Here is a tiny trained network, its code and every weight. The questions are about switching its units off for an input and a target symbol, where a switched-off unit gives its printed mean instead of its output.

import numpy as np


def w(rows, s, z=0):
    codes = np.array(rows[::2]) - 128.0
    scale = np.full(codes.shape[1], s)
    scale[-1] = z or s
    return codes * scale


def f(y):
    return np.maximum(y, 0)


def softmax(a):
    e = np.exp(a - a.max(-1, keepdims=True))
    return e / e.sum(-1, keepdims=True)


def log_softmax(a):
    a = a - a.max(-1, keepdims=True)
    return a - np.log(np.exp(a).sum(-1, keepdims=True))


def net(x, mask):
    ids = ['ΛΞΠβγεηθστφω'.index(c) for c in x.split()]
    T = len(ids)
    res = E[ids] + P[:T]
    u = 0
    for l in range(2):
        q, k, v = (res @ M[l].T for M in (Q, K, V))
        z = softmax(np.where(np.tri(T) > 0, q @ k.T / 3**0.5, -1e9)) @ v
        res = res + np.where(mask[u], z, O[l][:, -1]) @ O[l][:, :-1]
        u += 1
        y = f(res @ A[l][:, :-1].T + A[l][:, -1])
        res = res + np.where(mask[u : u + 4], y, B[l][:, -1]) @ B[l][:, :-1]
        u += 4
    return log_softmax(res[-1] @ U[:, :-1].T + U[:, -1])


Q, K, V, O, A, B = {}, {}, {}, {}, {}, {}
E = w([
[68,86,214,52,99,107,64],'Λ',
[3,69,184,231,98,146,198],'Ξ',
[4,187,52,134,117,50,87],'Π',
[166,34,217,152,82,209,157],'β',
[67,203,157,68,40,69,98],'γ',
[245,98,168,35,122,193,26],'ε',
[97,48,126,145,211,144,55],'η',
[151,142,30,105,216,120,32],'θ',
[173,50,125,145,201,181,60],'σ',
[217,62,72,249,181,239,153],'τ',
[34,66,113,177,189,113,70],'φ',
[131,203,94,16,98,75,32],'ω',
],0.005)
P = w([
[91,56,138,90,33,172,182],'0',
[51,45,6,102,250,142,2],'1',
[112,214,114,170,231,106,114],'2',
[135,142,176,122,194,129,59],'3',
[101,114,188,125,134,156,57],'4',
[83,88,194,105,101,175,55],'5',
[84,97,228,76,13,198,93],'6',
[38,24,140,77,82,206,5],'7',
],0.0048)
Q[0] = w([
[44,50,94,75,111,238,7],'L0H1',
[26,145,54,160,87,249,24],'L0H1',
[26,66,124,69,91,218,1],'L0H1',
],0.0044)
K[0] = w([
[144,117,220,161,3,219,224],'L0H1',
[140,5,240,67,12,230,200],'L0H1',
[178,105,200,159,10,236,226],'L0H1',
],0.0048)
V[0] = w([
[254,190,15,206,202,207,161],'L0H1',
[12,191,54,250,63,101,252],'L0H1',
[23,204,8,18,245,11,14],'L0H1',
],0.0048)
O[0] = w([
[8,178,86,14,209,246,231,2],'L0H1',
[18,252,36,212,27,162,19,28],'L0H1',
[112,8,2,92,7,96,221,42],'L0H1',
],0.0049,0.0025)
A[0] = w([
[190,215,211,2,11,43,19,212],'L0N1',
[184,38,71,242,87,84,65,198],'L0N2',
[20,11,93,32,127,225,178,253],'L0N3',
[196,22,103,4,5,90,68,224],'L0N4',
],0.0046,0.0037)
B[0] = w([
[251,235,165,67,42,69,109,246],'L0N1',
[178,26,127,236,45,73,81,223],'L0N2',
[35,40,65,9,102,254,29,220],'L0N3',
[231,116,80,65,14,154,126,254],'L0N4',
],0.0044,0.005)
Q[1] = w([
[73,147,152,206,217,134,245],'L1H1',
[186,157,50,111,135,122,253],'L1H1',
[103,82,197,105,120,152,5],'L1H1',
],0.0047)
K[1] = w([
[158,146,140,86,212,115,89],'L1H1',
[63,40,98,171,254,158,117],'L1H1',
[126,186,132,110,18,111,151],'L1H1',
],0.0048)
V[1] = w([
[235,114,134,16,192,240,170],'L1H1',
[85,255,14,32,60,44,166],'L1H1',
[252,240,224,7,16,47,117],'L1H1',
],0.0048)
O[1] = w([
[17,88,155,12,242,52,225,150],'L1H1',
[89,216,1,156,108,245,240,96],'L1H1',
[211,163,86,161,228,118,251,254],'L1H1',
],0.0052,0.0084)
A[1] = w([
[214,202,14,206,117,254,154,187],'L1N1',
[122,218,233,94,235,214,70,252],'L1N2',
[114,63,40,43,85,220,224,212],'L1N3',
[199,41,120,118,146,4,245,180],'L1N4',
],0.0044,0.0037)
B[1] = w([
[134,250,136,231,127,230,160,198],'L1N1',
[38,255,228,117,227,224,177,227],'L1N2',
[9,179,49,52,77,230,214,203],'L1N3',
[130,38,52,145,201,52,244,254],'L1N4',
],0.0045,0.0058)
U = w([
[243,20,85,220,129,5,157,137],'Λ',
[181,204,186,241,65,100,6,88],'Ξ',
[113,176,86,156,29,239,80,121],'Π',
[156,254,252,210,251,53,121,206],'β',
[148,236,78,226,162,177,191,42],'γ',
[69,54,103,48,213,27,231,2],'ε',
[138,18,105,72,63,86,50,164],'η',
[45,55,76,17,55,176,131,102],'θ',
[91,64,120,56,128,97,92,118],'σ',
[18,251,174,42,183,254,102,159],'τ',
[167,27,104,123,15,112,26,221],'φ',
[62,173,24,109,153,170,248,98],'ω',
],0.0047,0.0038)

Each question gives the input, a string of symbols that net reads in full, and the target symbol t.
The units are the heads (3 rows each of Q, K, V and O) and the neurons (one row each of A and B). Each row of codes is followed by its name. A weight is (code - 128) times the scale printed after its matrix; where a second scale follows, it is the last column's (O, A, B and U).
mask holds one flag per unit, layer by layer, with each layer's heads first. A switched-off unit (its flag False) gives its mean, the last column of its rows in O or B, instead of its output. The means were averaged over made-up inputs and are rounded, as every weight is.
A unit's drop is (log p(t) with every unit on - log p(t) with that unit switched off) / (log p(t) with every unit on - log p(t) with every unit switched off).
The circuit of an input: a set's keep is (log p(t) with only the set's units on - log p(t) with every unit switched off) / (log p(t) with every unit on - log p(t) with every unit switched off). Starting from all 10 units, units are removed one at a time, each time the one whose removal leaves the highest keep (on an exact tie, the one counted first), for as long as the keep stays at least 0.8.
units of the circuit, in order: the units of the circuit, biggest drop first
unit that matters most: the unit with the biggest drop
k most important neurons: the k neurons with the biggest drops, biggest first
k most important neurons of layer l: the k neurons of layer l with the biggest drops, biggest first
input Π Λ Ξ ε, target Π: units of the circuit, in order : [L1H1 L0H1 L1N1]
input τ β β β β Λ, target τ: units of the circuit, in order : [L0H1 L1N2]
input γ Π η, target γ: most important neuron of layer 0 : [L0N1]
input β β ω ω γ φ τ σ, target β: units of the circuit, in order : [L0H1 L1N3 L1N2]
input σ Π φ Λ φ η ε Ξ, target ε: 3 most important neurons of layer 0 : [L0N1 L0N4 L0N3]
input Λ Λ β ε φ γ ε β, target Λ: units of the circuit, in order : [L0H1 L1H1 L1N4 L0N1]
input τ τ θ φ η Π, target τ: units of the circuit, in order : [L0H1 L0N2 L1N4 L1H1]
input β Ξ β σ, target β: units of the circuit, in order : [L0H1 L1N2 L0N3 L0N4]
input η ε Λ τ ε θ τ ε, target τ: units of the circuit, in order : [L0H1 L1N2 L0N2]
input σ Λ ε ε Π, target ε: 2 most important neurons of layer 1 : [L1N4 L1N1]
input γ γ β β, target γ: units of the circuit, in order : [L1H1 L0H1 L0N1 L1N1]
input τ φ ω θ Ξ τ θ, target τ: units of the circuit, in order : [L0H1 L0N2 L1N2 L1N4]
input β β η ω γ φ, target β: 2 most important neurons of layer 1 : [L1N3 L1N2]
input ε Λ θ, target ε: units of the circuit, in order : [L0H1 L1H1 L1N4]
input γ β β τ β, target γ: 3 most important neurons of layer 0 : [L0N1 L0N4 L0N3]
input β Ξ σ Λ Π ω, target β: 2 most important neurons : [L0N1 L0N3]
input ε β β θ, target ε: units of the circuit, in order : [L1H1 L0H1 L1N4]
input ε η Λ Λ, target ε: unit that matters most : L1H1
input Ξ β φ, target Ξ: 2 most important neurons of layer 1 : [L1N4 L1N3]
input ω ω φ τ σ τ θ, target τ: 2 most important neurons of layer 0 : [L0N2 L0N3]
input ω τ ε ε ω ω σ Λ, target ω: most important neuron : [L0N1]
input Λ β φ σ Λ θ ε, target Λ: 2 most important neurons : [L1N4 L0N1]
input β τ τ, target τ: 2 most important neurons : [L1N2 L0N2]
input θ θ ε, target θ: 2 most important neurons of layer 0 : [L0N3 L0N1]
input Λ Λ Π Λ β Ξ, target Λ: 2 most important neurons of layer 0 : [L0N2 L0N1]
input φ η η ω γ φ ω ε, target ω: 2 most important neurons of layer 1 : [L1N3 L1N1]
input Π θ ω Λ ω Π σ τ, target Π: 2 most important neurons of layer 0 : [L0N3 L0N2]
input θ Ξ γ β τ η, target τ: 2 most important neurons of layer 0 : [L0N3 L0N2]
input ω φ τ ε β, target ω: unit that matters most : L1H1
